Below is a small trained network, with its code and all its weights. Each question gives an input and a target symbol and asks what happens when units are switched off, that is, made to give their printed mean instead of their output.

import numpy as np


def w(rows, s, z=0):
    codes = np.array(rows[::2]) - 128.0
    scale = np.full(codes.shape[1], s)
    scale[-1] = z or s
    return codes * scale


def f(y):
    return np.maximum(y, 0)


def softmax(a):
    e = np.exp(a - a.max(-1, keepdims=True))
    return e / e.sum(-1, keepdims=True)


def log_softmax(a):
    a = a - a.max(-1, keepdims=True)
    return a - np.log(np.exp(a).sum(-1, keepdims=True))


def net(x, mask):
    ids = ['βγεζηθλμξτφω'.index(c) for c in x.split()]
    T = len(ids)
    res = E[ids] + P[:T]
    r = res
    for j in range(2):
        rows = slice(2 * j, 2 * j + 2)
        q, k, v = (r @ M[0][rows].T for M in (Q, K, V))
        z = softmax(np.where(np.tri(T) > 0, q @ k.T / 2**0.5, -1e9)) @ v
        o = O[0][rows]
        res = res + np.where(mask[j], z, o[:, -1]) @ o[:, :-1]
    y = f(res @ A[0][:, :-1].T + A[0][:, -1])
    res = res + np.where(mask[2:10], y, B[0][:, -1]) @ B[0][:, :-1]
    return log_softmax(res[-1] @ U[:, :-1].T + U[:, -1])


Q, K, V, O, A, B = {}, {}, {}, {}, {}, {}
E = w([
[37,153,146,185,81,127],'β',
[91,148,168,145,86,143],'γ',
[70,144,168,161,91,128],'ε',
[56,158,161,182,86,134],'ζ',
[68,132,187,137,100,113],'η',
[149,144,248,103,131,148],'θ',
[143,150,144,234,141,197],'λ',
[181,205,153,118,84,184],'μ',
[34,104,70,143,179,128],'ξ',
[113,177,114,46,106,120],'τ',
[130,177,54,168,130,188],'φ',
[111,79,163,182,193,105],'ω',
],0.013)
P = w([
[65,78,136,142,83,255],'0',
[93,87,141,117,97,242],'1',
[98,102,149,127,112,214],'2',
[100,128,159,139,134,200],'3',
[99,146,152,152,152,185],'4',
[96,160,152,149,165,151],'5',
[107,180,150,151,182,137],'6',
[108,188,148,164,194,116],'7',
[111,206,144,164,205,87],'8',
[119,218,138,173,221,63],'9',
[116,227,136,184,234,44],'10',
[109,246,139,207,240,31],'11',
],0.0096)
Q[0] = w([
[22,156,173,130,102,113],'H1',
[171,27,79,43,122,55],'H1',
[250,30,66,121,122,104],'H2',
[155,127,145,80,36,86],'H2',
],0.011)
K[0] = w([
[231,191,106,160,205,130],'H1',
[109,77,157,143,24,254],'H1',
[70,38,168,97,24,196],'H2',
[124,47,112,153,166,183],'H2',
],0.011)
V[0] = w([
[200,94,226,191,155,141],'H1',
[168,206,119,162,26,147],'H1',
[180,131,188,3,94,104],'H2',
[185,94,37,116,133,184],'H2',
],0.011)
O[0] = w([
[168,88,90,127,79,55,153],'H1',
[216,173,150,253,108,162,133],'H1',
[55,208,151,138,64,105,2],'H2',
[183,205,110,117,197,43,51],'H2',
],0.013,0.007)
A[0] = w([
[13,163,121,237,191,86,229],'N1',
[208,87,190,155,74,33,253],'N2',
[196,140,69,169,145,134,11],'N3',
[131,106,119,143,123,89,105],'N4',
[147,146,246,123,168,152,122],'N5',
[154,134,147,149,15,89,171],'N6',
[120,87,127,183,154,106,54],'N7',
[153,97,3,4,99,49,247],'N8',
],0.0068,0.0032)
B[0] = w([
[186,194,141,99,88,108,254],'N1',
[201,153,42,138,136,173,228],'N2',
[63,122,155,81,127,105,198],'N3',
[156,123,120,159,86,167,145],'N4',
[123,169,126,106,210,154,223],'N5',
[78,164,51,136,111,146,195],'N6',
[145,113,168,115,75,174,188],'N7',
[217,226,241,114,1,144,225],'N8',
],0.0076,0.0046)
U = w([
[136,127,136,106,126,209,216],'β',
[109,120,148,155,133,129,235],'γ',
[95,104,161,168,139,140,135],'ε',
[115,98,158,159,137,170,1],'ζ',
[67,103,145,157,141,142,72],'η',
[58,114,3,122,80,110,154],'θ',
[191,78,40,132,135,112,52],'λ',
[154,192,93,194,95,86,78],'μ',
[71,100,132,56,201,150,86],'ξ',
[41,215,221,135,159,125,87],'τ',
[183,152,151,143,239,77,155],'φ',
[172,126,169,59,97,91,96],'ω',
],0.0063,0.0054)

Each question gives the input, a string of symbols that net reads in full, and the target symbol t.
The units are the heads (2 rows each of Q, K, V and O) and the neurons (one row each of A and B). Each row of codes is followed by its name. A weight is (code - 128) times the scale printed after its matrix; where a second scale follows, it is the last column's (O, A, B and U).
mask holds one flag per unit, heads first, then neurons. A switched-off unit (its flag False) gives its mean, the last column of its rows in O or B, instead of its output. The means were averaged over made-up inputs and are rounded, as every weight is.
A unit's drop is (log p(t) with every unit on - log p(t) with that unit switched off) / (log p(t) with every unit on - log p(t) with every unit switched off).
The circuit of an input: a set's keep is (log p(t) with only the set's units on - log p(t) with every unit switched off) / (log p(t) with every unit on - log p(t) with every unit switched off). Starting from all 10 units, units are removed one at a time, each time the one whose removal leaves the highest keep (on an exact tie, the one counted first), for as long as the keep stays at least 0.8.
units of the circuit, in order: the units of the circuit, biggest drop first
unit that matters most: the unit with the biggest drop
k most important neurons: the k neurons with the biggest drops, biggest first
which heads matter: for each layer, one digit per head in row order, 1 if its drop is at least 0.15 and else 0, layers parted by /
input β β φ ζ, target φ: unit that matters most => H2
input ζ γ μ λ μ μ γ ω ε, target ω: which heads matter => 10
input θ ω λ ζ γ λ ε μ β, target μ: which heads matter => 10
input γ ξ β β φ θ λ ω ω θ, target ω: units of the circuit, in order => H1, N8
input μ ε θ η, target θ: which heads matter => 11
input ε β β μ ε, target μ: units of the circuit, in order => H1, H2
input ε ζ β η β β ω ζ, target ω: units of the circuit, in order => H1, N8
input μ τ τ τ, target τ: units of the circuit, in order => H2, H1
input τ μ ε ξ τ ε ω λ μ η ξ β, target ξ: which heads matter => 11
input η β λ ε, target λ: which heads matter => 11
input η μ β λ λ, target λ: which heads matter => 11
input β τ θ φ β ζ ω τ τ β, target τ: 2 most important neurons => N1, N2
input ε β γ γ θ θ μ ε, target μ: units of the circuit, in order => H1, H2, N1
input φ φ β, target φ: units of the circuit, in order => H2
input φ θ γ β ξ β τ ξ τ β, target τ: units of the circuit, in order => H1, H2
input μ ζ φ τ, target φ: units of the circuit, in order => H2, H1
input ε ζ ξ, target ξ: which heads matter => 10
input β θ ε η θ β, target θ: units of the circuit, in order => H1, H2, N6
input γ θ φ φ γ, target φ: which heads matter => 01
input μ τ η ξ λ ζ ε θ ω θ, target ω: units of the circuit, in order => H1
input λ θ θ φ φ ω ω ω ω ω ξ, target ω: which heads matter => 10
input ξ ξ η, target ξ: which heads matter => 10
